Here is a tiny trained network, its code and every weight. The questions are about switching its units off for an input and a target symbol, where a switched-off unit gives its printed mean instead of its output.

import numpy as np


def w(rows, s, z=0):
    codes = np.array(rows[::2]) - 128.0
    scale = np.full(codes.shape[1], s)
    scale[-1] = z or s
    return codes * scale


def f(y):
    return np.maximum(y, 0)


def softmax(a):
    e = np.exp(a - a.max(-1, keepdims=True))
    return e / e.sum(-1, keepdims=True)


def log_softmax(a):
    a = a - a.max(-1, keepdims=True)
    return a - np.log(np.exp(a).sum(-1, keepdims=True))


def net(x, mask):
    ids = ['αβγδεζηθλξπστφψω'.index(c) for c in x.split()]
    T = len(ids)
    res = E[ids] + P[:T]
    r = res
    for j in range(3):
        rows = slice(3 * j, 3 * j + 3)
        q, k, v = (r @ M[0][rows].T for M in (Q, K, V))
        z = softmax(np.where(np.tri(T) > 0, q @ k.T / 3**0.5, -1e9)) @ v
        o = O[0][rows]
        res = res + np.where(mask[j], z, o[:, -1]) @ o[:, :-1]
    y = f(res @ A[0][:, :-1].T + A[0][:, -1])
    res = res + np.where(mask[3:7], y, B[0][:, -1]) @ B[0][:, :-1]
    return log_softmax(res[-1] @ U[:, :-1].T + U[:, -1])


Q, K, V, O, A, B = {}, {}, {}, {}, {}, {}
E = w([
[129,166,144],'α',
[157,119,174],'β',
[96,144,163],'γ',
[122,117,193],'δ',
[75,1,117],'ε',
[100,96,144],'ζ',
[172,144,182],'η',
[165,206,170],'θ',
[61,18,118],'λ',
[170,174,142],'ξ',
[127,187,165],'π',
[144,95,151],'σ',
[135,131,144],'τ',
[73,64,168],'φ',
[122,177,169],'ψ',
[74,26,137],'ω',
],0.015)
P = w([
[209,6,61],'0',
[102,125,89],'1',
[126,73,200],'2',
[100,126,89],'3',
[128,81,184],'4',
[101,127,90],'5',
[124,80,180],'6',
[101,128,91],'7',
[126,82,184],'8',
[101,130,91],'9',
[135,93,188],'10',
],0.02)
Q[0] = w([
[176,109,73],'h1',
[146,181,30],'h1',
[142,131,138],'h1',
[191,96,173],'h2',
[93,196,117],'h2',
[98,143,66],'h2',
[162,136,125],'h3',
[75,141,252],'h3',
[209,45,94],'h3',
],0.02)
K[0] = w([
[8,191,157],'h1',
[27,200,82],'h1',
[134,97,146],'h1',
[206,88,143],'h2',
[93,210,125],'h2',
[68,151,137],'h2',
[199,119,121],'h3',
[70,185,171],'h3',
[184,7,160],'h3',
],0.021)
V[0] = w([
[104,116,107],'h1',
[155,132,29],'h1',
[43,166,77],'h1',
[135,223,143],'h2',
[215,182,107],'h2',
[142,71,252],'h2',
[132,118,151],'h3',
[113,89,109],'h3',
[152,119,146],'h3',
],0.024)
O[0] = w([
[111,104,126,140],'h1',
[34,164,121,196],'h1',
[112,118,10,38],'h1',
[110,183,210,2],'h2',
[119,213,121,108],'h2',
[250,110,154,145],'h2',
[122,131,106,142],'h3',
[127,169,157,156],'h3',
[159,138,122,139],'h3',
],0.024,0.029)
A[0] = w([
[67,147,6,77],'n1',
[91,152,77,254],'n2',
[213,234,2,235],'n3',
[151,114,35,58],'n4',
],0.013,0.0064)
B[0] = w([
[198,149,183,252],'n1',
[75,91,23,204],'n2',
[126,133,250,150],'n3',
[106,204,121,229],'n4',
],0.02,0.024)
U = w([
[162,197,81,129],'α',
[205,131,144,95],'β',
[45,189,179,36],'γ',
[112,159,204,208],'δ',
[195,99,66,40],'ε',
[109,93,93,232],'ζ',
[179,167,187,165],'η',
[107,210,177,220],'θ',
[126,71,109,134],'λ',
[122,253,205,2],'ξ',
[120,121,29,117],'π',
[182,210,208,63],'σ',
[183,217,146,140],'τ',
[85,114,180,169],'φ',
[52,131,95,192],'ψ',
[132,78,168,107],'ω',
],0.0075)

Each question gives the input, a string of symbols that net reads in full, and the target symbol t.
The units are the heads (3 rows each of Q, K, V and O) and the neurons (one row each of A and B). Each row of codes is followed by its name. A weight is (code - 128) times the scale printed after its matrix; where a second scale follows, it is the last column's (O, A, B and U).
mask holds one flag per unit, heads first, then neurons. A switched-off unit (its flag False) gives its mean, the last column of its rows in O or B, instead of its output. The means were averaged over made-up inputs and are rounded, as every weight is.
A unit's drop is (log p(t) with every unit on - log p(t) with that unit switched off) / (log p(t) with every unit on - log p(t) with every unit switched off).
The circuit of an input: a set's keep is (log p(t) with only the set's units on - log p(t) with every unit switched off) / (log p(t) with every unit on - log p(t) with every unit switched off). Starting from all 7 units, units are removed one at a time, each time the one whose removal leaves the highest keep (on an exact tie, the one counted first), for as long as the keep stays at least 0.8.
units of the circuit, in order: the units of the circuit, biggest drop first
most important unit: the unit with the biggest drop
top k neurons: the k neurons with the biggest drops, biggest first
heads that matter: for each layer, one digit per head in row order, 1 if its drop is at least 0.15 and else 0, layers parted by /
input λ γ β π η, target τ: heads that matter => 111
input τ θ π α α ζ β ζ α ω, target ω: top 2 neurons => n4; n1
input δ θ δ τ θ π ψ σ, target σ: units of the circuit, in order => n3; h1
input σ γ ψ θ θ, target ω: top 2 neurons => n1; n4
input ε δ ζ, target α: most important unit => n4
input η ξ θ φ σ η σ α, target α: units of the circuit, in order => h2; h1; n1; n2
input φ λ α ψ λ θ λ ψ, target ψ: heads that matter => 110
input λ α α ψ γ γ, target γ: heads that matter => 010
input ε τ ω σ π, target α: heads that matter => 010
input ω θ ζ β β θ ζ λ ε φ, target φ: units of the circuit, in order => h1; n1; h2
input ω β η, target π: heads that matter => 110
input σ ε β, target ω: heads that matter => 110
input ξ φ α σ η σ δ, target γ: heads that matter => 110
input α ψ β π ζ θ ζ, target ψ: top neuron => n1
input ψ α θ φ ε γ τ σ ζ ξ, target ξ: heads that matter => 100
input ω θ ζ β ω, target π: units of the circuit, in order => h2; n4
input θ σ α γ, target γ: heads that matter => 010
input β σ τ λ λ φ λ, target η: units of the circuit, in order => h2; h1
input π δ α ζ, target ζ: top 2 neurons => n1; n3
input σ ψ ξ ξ θ η ω α σ σ α, target ω: most important unit => h1
input λ ε ε α α, target τ: top 3 neurons => n4; n1; n2
input η α φ τ δ π, target π: top 3 neurons => n2; n4; n3
input ξ λ η, target γ: units of the circuit, in order => n1; h1
input ω ε φ γ α ζ α β, target β: units of the circuit, in order => n2; h1
input δ β ψ α δ γ φ ξ ω γ ξ, target β: top 2 neurons => n2; n4
input τ ξ ξ ω φ ψ ξ τ γ, target φ: top 2 neurons => n2; n1
input α β λ ε β δ ε φ τ, target ψ: most important unit => h2
input η τ ξ λ η φ φ β φ τ, target τ: units of the circuit, in order => h1; n1; n4
input τ γ α ξ φ β, target β: units of the circuit, in order => h2; h1
